Below are the code and all the weights of a small trained network. Each question names an input and a class and asks about switching units off, where a switched-off unit gives its printed mean instead of its output.

import numpy as np


def w(rows, s, z=0):
    codes = np.array(rows[::2]) - 128.0
    scale = np.full(codes.shape[1], s)
    scale[-1] = z or s
    return codes * scale


def norm(h):
    return h / np.sqrt((h * h).mean(-1, keepdims=True) + 1e-5)


def f(y):
    return y / 2 * (1 + np.tanh(0.7978845608 * (y + 0.044715 * y**3)))


def log_softmax(a):
    a = a - a.max(-1, keepdims=True)
    return a - np.log(np.exp(a).sum(-1, keepdims=True))


def net(x, mask):
    res = np.array(x, float).reshape(1, 8) / 4 @ E
    u = 0
    for l in range(2):
        y = f(norm(res) @ A[l][:, :-1].T + A[l][:, -1])
        res = res + np.where(mask[u : u + 13], y, B[l][:, -1]) @ B[l][:, :-1]
        u += 13
    return log_softmax(norm(res)[-1] @ U[:, :-1].T + U[:, -1])


A, B = {}, {}
E = w([
[118,136,136],'x0',
[127,127,125],'x1',
[142,116,122],'x2',
[138,127,130],'x3',
[185,171,202],'x4',
[132,129,134],'x5',
[128,125,124],'x6',
[159,253,50],'x7',
],0.0042)
A[0] = w([
[118,177,151,84],'0.n1',
[85,56,197,159],'0.n2',
[113,76,22,130],'0.n3',
[69,82,69,93],'0.n4',
[158,98,102,3],'0.n5',
[90,110,96,27],'0.n6',
[150,132,111,42],'0.n7',
[31,94,37,99],'0.n8',
[19,213,161,218],'0.n9',
[57,67,2,103],'0.n10',
[154,210,75,138],'0.n11',
[183,118,93,138],'0.n12',
[127,200,67,72],'0.n13',
],0.0061,0.004)
B[0] = w([
[104,28,105,116],'0.n1',
[234,87,24,242],'0.n2',
[92,198,186,194],'0.n3',
[96,226,152,154],'0.n4',
[114,104,29,66],'0.n5',
[23,194,98,84],'0.n6',
[139,29,117,80],'0.n7',
[56,252,252,199],'0.n8',
[245,47,116,254],'0.n9',
[42,252,221,229],'0.n10',
[197,3,116,252],'0.n11',
[134,90,142,147],'0.n12',
[216,23,100,179],'0.n13',
],0.004,0.0024)
A[1] = w([
[190,63,117,66],'1.n1',
[215,144,178,113],'1.n2',
[88,36,245,119],'1.n3',
[184,221,48,110],'1.n4',
[175,220,21,101],'1.n5',
[84,32,206,133],'1.n6',
[184,108,86,57],'1.n7',
[187,140,245,67],'1.n8',
[189,93,98,89],'1.n9',
[254,80,130,114],'1.n10',
[156,95,92,5],'1.n11',
[35,179,114,152],'1.n12',
[219,156,150,99],'1.n13',
],0.0064,0.0034)
B[1] = w([
[44,188,49,167],'1.n1',
[60,171,159,186],'1.n2',
[240,112,95,175],'1.n3',
[197,73,196,169],'1.n4',
[222,31,170,165],'1.n5',
[212,127,105,165],'1.n6',
[38,89,81,144],'1.n7',
[59,255,137,158],'1.n8',
[70,129,74,163],'1.n9',
[46,139,102,253],'1.n10',
[54,39,39,114],'1.n11',
[82,169,240,147],'1.n12',
[60,131,194,181],'1.n13',
],0.0061,0.0051)
U = w([
[254,51,60,138],'0',
[67,158,109,204],'1',
[77,146,108,168],'2',
[37,227,217,3],'3',
[80,156,95,104],'4',
],0.0065,0.0046)

Each question gives the input, the list of numbers given to net, and the class t.
The units are the neurons (one row each of A and B). Each row of codes is followed by its name. A weight is (code - 128) times the scale printed after its matrix; where a second scale follows, it is the last column's (A, B and U).
mask holds one flag per neuron, layer by layer. A switched-off neuron (its flag False) gives its mean, the last column of its row in B, instead of its output. The means were averaged over made-up inputs and are rounded, as every weight is.
A unit's drop is (log p(t) with every unit on - log p(t) with that unit switched off) / (log p(t) with every unit on - log p(t) with every unit switched off).
The circuit of an input: a set's keep is (log p(t) with only the set's units on - log p(t) with every unit switched off) / (log p(t) with every unit on - log p(t) with every unit switched off). Starting from the 12 units with the biggest drops (on a tie, the unit counted first), units are removed one at a time, each time the one whose removal leaves the highest keep (on an exact tie, the one counted first), for as long as the keep stays at least 0.8.
circuit, biggest first: the units of the circuit, biggest drop first
most important unit: the unit with the biggest drop
k most important neurons: the k neurons with the biggest drops, biggest first
top k neurons in layer l: the k neurons of layer l with the biggest drops, biggest first
drop of u: that unit's drop, to one decimal
input [6,3,3,3,-6,2,5,4], class 3: most important neuron => (0.n10)
input [7,-4,2,0,-6,-8,3,-7], class 0: circuit, biggest first => (1.n3 1.n6)
input [6,-7,6,-2,-2,0,-6,8], class 0: top 2 neurons in layer 1 => (1.n5 1.n4)
input [3,-4,-4,-4,2,0,2,6], class 0: top 2 neurons in layer 0 => (0.n8 0.n10)
input [4,8,-1,-2,1,3,3,4], class 0: 3 most important neurons => (0.n10 0.n8 0.n13)
input [-2,1,-1,-6,5,6,8,8], class 0: top 2 neurons in layer 1 => (1.n5 1.n4)
input [1,-2,1,2,-2,6,0,-5], class 0: top 3 neurons in layer 0 => (0.n9 0.n13 0.n11)
input [2,6,-5,0,4,8,1,8], class 0: top 2 neurons in layer 1 => (1.n5 1.n4)
input [6,0,0,-1,0,6,-3,8], class 0: 2 most important neurons => (1.n5 1.n4)
input [5,6,-1,4,6,-2,5,-8], class 0: drop of 0.n10 => 0.2
input [-2,-2,-2,8,2,-6,5,6], class 0: drop of 1.n4 => 0.2
input [8,-2,0,-5,-8,4,4,8], class 0: drop of 0.n10 => -0.2
input [-3,3,-1,-2,-8,-4,-3,3], class 3: drop of 0.n2 => 0.0
input [4,-6,0,-8,5,0,-1,-7], class 0: most important unit => 1.n3
